Below is a small trained network, with its code and all its weights. Each question gives an input and a class and asks what happens when units are switched off, that is, made to give their printed mean instead of their output.

import numpy as np


def w(rows, s, z=0):
    codes = np.array(rows[::2]) - 128.0
    scale = np.full(codes.shape[1], s)
    scale[-1] = z or s
    return codes * scale


def norm(h):
    return h / np.sqrt((h * h).mean(-1, keepdims=True) + 1e-5)


def f(y):
    return y / 2 * (1 + np.tanh(0.7978845608 * (y + 0.044715 * y**3)))


def log_softmax(a):
    a = a - a.max(-1, keepdims=True)
    return a - np.log(np.exp(a).sum(-1, keepdims=True))


def net(x, mask):
    res = np.array(x, float).reshape(1, 8) / 4 @ E
    u = 0
    for l in range(4):
        y = f(norm(res) @ A[l][:, :-1].T + A[l][:, -1])
        res = res + np.where(mask[u : u + 3], y, B[l][:, -1]) @ B[l][:, :-1]
        u += 3
    return log_softmax(norm(res)[-1] @ U[:, :-1].T + U[:, -1])


A, B = {}, {}
E = w([
[120,212,198,112,97,123,134,143,113],'x0',
[111,147,176,99,142,125,164,110,24],'x1',
[40,109,174,115,126,126,158,231,154],'x2',
[102,164,106,56,108,131,96,169,178],'x3',
[124,202,161,102,188,88,128,166,173],'x4',
[117,2,47,135,107,88,126,92,191],'x5',
[82,126,65,93,90,110,51,104,183],'x6',
[162,182,202,172,91,98,142,179,188],'x7',
],0.0076)
A[0] = w([
[123,35,95,199,88,163,183,127,159,254],'0.n1',
[58,130,74,134,115,136,170,93,173,217],'0.n2',
[110,106,30,149,98,135,121,2,56,28],'0.n3',
],0.0055,0.0019)
B[0] = w([
[134,218,117,83,121,101,115,80,144,237],'0.n1',
[129,146,98,81,4,56,108,103,150,180],'0.n2',
[222,70,200,113,95,69,218,80,254,255],'0.n3',
],0.0088,0.0038)
A[1] = w([
[184,103,131,113,92,156,97,125,86,42],'1.n1',
[116,179,136,141,122,105,200,182,174,178],'1.n2',
[113,178,137,180,123,137,149,143,2,255],'1.n3',
],0.0083,0.00071)
B[1] = w([
[77,71,64,192,230,87,94,193,148,148],'1.n1',
[166,132,148,253,166,195,22,236,167,240],'1.n2',
[108,137,118,82,238,160,155,104,126,254],'1.n3',
],0.011,0.0037)
A[2] = w([
[169,64,76,135,122,136,47,2,114,106],'2.n1',
[136,164,100,153,99,102,113,86,90,179],'2.n2',
[80,108,93,66,85,149,94,143,171,254],'2.n3',
],0.0094,0.00072)
B[2] = w([
[154,50,65,99,84,208,214,116,167,254],'2.n1',
[146,73,105,165,138,118,215,143,128,138],'2.n2',
[25,109,192,141,77,3,59,96,61,196],'2.n3',
],0.012,0.0072)
A[3] = w([
[141,179,159,67,199,170,230,193,22,107],'3.n1',
[134,92,167,154,83,134,81,218,158,112],'3.n2',
[148,67,2,141,82,177,168,55,149,6],'3.n3',
],0.007,0.0017)
B[3] = w([
[31,248,165,178,132,139,223,45,83,213],'3.n1',
[254,116,25,45,213,149,62,158,110,174],'3.n2',
[227,68,140,173,113,186,201,93,191,254],'3.n3',
],0.0089,0.0074)
U = w([
[57,196,185,184,228,182,215,118,29,143],'0',
[193,167,121,184,158,164,38,244,163,114],'1',
[11,75,62,69,72,11,46,146,79,6],'2',
[179,28,31,119,78,147,254,85,159,218],'3',
],0.0093,0.0021)

Each question gives the input, the list of numbers given to net, and the class t.
The units are the neurons (one row each of A and B). Each row of codes is followed by its name. A weight is (code - 128) times the scale printed after its matrix; where a second scale follows, it is the last column's (A, B and U).
mask holds one flag per neuron, layer by layer. A switched-off neuron (its flag False) gives its mean, the last column of its row in B, instead of its output. The means were averaged over made-up inputs and are rounded, as every weight is.
A unit's drop is (log p(t) with every unit on - log p(t) with that unit switched off) / (log p(t) with every unit on - log p(t) with every unit switched off).
unit that matters most: the unit with the biggest drop
top k neurons: the k neurons with the biggest drops, biggest first
drop of u: that unit's drop, to one decimal
input [2,2,6,3,-3,-4,3,8], class 1: unit that matters most -> 1.n2
input [2,-2,-6,7,-5,-4,-2,3], class 0: top 3 neurons -> 0.n3, 2.n1, 1.n2
input [-3,5,1,-3,-7,0,-2,4], class 0: top 3 neurons -> 0.n2, 1.n3, 2.n1
input [-2,-8,-1,1,5,8,2,5], class 2: top 2 neurons -> 2.n3, 0.n3
input [-6,-2,2,2,-1,-5,-8,6], class 1: top 2 neurons -> 1.n2, 3.n2
input [1,-6,-2,-1,0,-6,-4,1], class 0: top 4 neurons -> 0.n3, 1.n3, 3.n1, 0.n2
input [4,-1,-4,1,-6,-3,-4,7], class 0: top 2 neurons -> 0.n3, 1.n3
input [7,0,-5,-4,-2,2,-1,6], class 0: top 2 neurons -> 0.n3, 2.n1
input [-1,8,8,5,-6,3,-7,-8], class 0: top 2 neurons -> 2.n1, 3.n1
input [-6,-1,7,4,5,-7,-7,5], class 1: drop of 3.n2 -> 0.2
input [-6,6,-7,-3,7,1,-6,1], class 0: drop of 2.n1 -> 0.1
input [-6,5,1,7,-3,0,3,1], class 2: drop of 2.n3 -> 1.0
